Below are the code and all the weights of a small trained network. Each question names an input and a class and asks about switching units off, where a switched-off unit gives its printed mean instead of its output.

import numpy as np


def w(rows, s, z=0):
    codes = np.array(rows[::2]) - 128.0
    scale = np.full(codes.shape[1], s)
    scale[-1] = z or s
    return codes * scale


def f(y):
    return np.maximum(y, 0)


def log_softmax(a):
    a = a - a.max(-1, keepdims=True)
    return a - np.log(np.exp(a).sum(-1, keepdims=True))


def net(x, mask):
    res = np.array(x, float).reshape(1, 8) / 4 @ E
    y = f(res @ A[0][:, :-1].T + A[0][:, -1])
    res = res + np.where(mask, y, B[0][:, -1]) @ B[0][:, :-1]
    return log_softmax(res[-1] @ U[:, :-1].T + U[:, -1])


A, B = {}, {}
E = w([
[130,127,126,128,127,126,129,123],'x0',
[130,103,162,94,136,103,248,124],'x1',
[38,67,119,174,105,135,129,173],'x2',
[127,129,129,129,129,128,127,129],'x3',
[127,129,129,130,130,126,127,128],'x4',
[127,128,127,129,127,127,129,124],'x5',
[128,127,127,130,129,128,129,124],'x6',
[101,164,194,134,51,88,116,124],'x7',
],0.017)
A[0] = w([
[86,57,135,144,119,117,177,168,141],'neuron 0',
[181,156,155,81,152,107,179,89,193],'neuron 1',
[125,152,93,150,126,144,2,126,254],'neuron 2',
[191,194,130,87,145,118,123,99,228],'neuron 3',
[109,174,207,138,35,90,116,121,158],'neuron 4',
[162,198,121,124,137,148,93,114,161],'neuron 5',
[147,88,62,126,208,157,138,134,235],'neuron 6',
[78,81,112,178,107,149,101,155,137],'neuron 7',
],0.012,0.0076)
B[0] = w([
[78,64,115,131,91,123,178,72,191],'neuron 0',
[166,150,160,79,201,128,149,180,202],'neuron 1',
[148,160,76,204,49,155,5,147,250],'neuron 2',
[238,208,127,102,142,121,125,69,203],'neuron 3',
[74,179,202,122,90,3,124,136,209],'neuron 4',
[167,181,124,131,98,115,103,71,178],'neuron 5',
[171,83,45,124,178,237,133,119,212],'neuron 6',
[71,107,117,147,112,140,113,182,196],'neuron 7',
],0.011,0.022)
U = w([
[220,169,54,156,135,201,71,50,176],'0',
[197,118,137,38,241,185,215,143,230],'1',
[107,43,58,207,120,215,69,206,41],'2',
[84,1,87,113,155,179,253,51,248],'3',
[169,217,158,160,58,60,60,49,67],'4',
[143,184,241,59,189,39,198,153,144],'5',
[36,140,153,194,65,84,63,240,66],'6',
[50,70,204,115,72,47,237,67,59],'7',
],0.0063,0.0016)

Each question gives the input, the list of numbers given to net, and the class t.
The units are the neurons (one row each of A and B). Each row of codes is followed by its name. A weight is (code - 128) times the scale printed after its matrix; where a second scale follows, it is the last column's (A, B and U).
mask holds one flag per neuron, in row order. A switched-off neuron (its flag False) gives its mean, the last column of its row in B, instead of its output. The means were averaged over made-up inputs and are rounded, as every weight is.
A unit's drop is (log p(t) with every unit on - log p(t) with that unit switched off) / (log p(t) with every unit on - log p(t) with every unit switched off).
The circuit of an input: a set's keep is (log p(t) with only the set's units on - log p(t) with every unit switched off) / (log p(t) with every unit on - log p(t) with every unit switched off). Starting from all 8 units, units are removed one at a time, each time the one whose removal leaves the highest keep (on an exact tie, the one counted first), for as long as the keep stays at least 0.8.
units of the circuit, in order: the units of the circuit, biggest drop first
unit that matters most: the unit with the biggest drop
top k neurons: the k neurons with the biggest drops, biggest first
drop when u is switched off: that unit's drop, to one decimal
input [4,3,8,8,-8,6,-5,6], class 7: top 2 neurons : (neuron 2; neuron 0)
input [-8,7,2,5,-8,2,3,-4], class 3: units of the circuit, in order : (neuron 0)
input [2,4,1,-6,7,5,-7,-3], class 3: units of the circuit, in order : (neuron 2; neuron 3)
input [6,2,-7,1,8,-2,-7,8], class 5: top 2 neurons : (neuron 2; neuron 1)
input [2,3,1,6,1,1,-4,-6], class 3: units of the circuit, in order : (neuron 2; neuron 3)
input [-4,3,-7,5,-6,-8,-7,-1], class 1: top 2 neurons : (neuron 2; neuron 1)
input [-6,1,8,6,3,-1,-3,-1], class 3: top 3 neurons : (neuron 2; neuron 0; neuron 4)
input [1,7,-1,1,2,0,7,1], class 5: top 2 neurons : (neuron 6; neuron 1)
input [-3,-3,2,4,-1,-5,-7,-2], class 2: top 2 neurons : (neuron 3; neuron 4)
input [4,1,-8,-8,2,-8,-1,-8], class 1: top 2 neurons : (neuron 2; neuron 1)
input [2,-6,2,6,-1,-7,-4,2], class 6: units of the circuit, in order : (neuron 3; neuron 6)
input [2,6,1,-7,7,-5,4,6], class 7: top 2 neurons : (neuron 0; neuron 3)
input [1,5,2,0,4,-6,-3,-7], class 3: top 3 neurons : (neuron 0; neuron 2; neuron 3)
input [6,4,-7,-7,8,-2,-7,1], class 5: unit that matters most : neuron 6
input [-2,4,-8,-5,-6,4,-3,2], class 5: top 3 neurons : (neuron 1; neuron 6; neuron 2)
input [-2,4,-3,1,-1,8,3,-1], class 1: top 2 neurons : (neuron 2; neuron 4)
input [-2,-1,2,1,7,1,8,6], class 6: drop when neuron 3 is switched off : 0.4
input [6,8,-1,-2,3,-4,6,7], class 5: drop when neuron 2 is switched off : 0.0
input [1,-6,3,4,-3,0,8,4], class 6: drop when neuron 3 is switched off : 0.1
input [-1,-2,2,3,8,7,-2,5], class 6: units of the circuit, in order : (neuron 3)
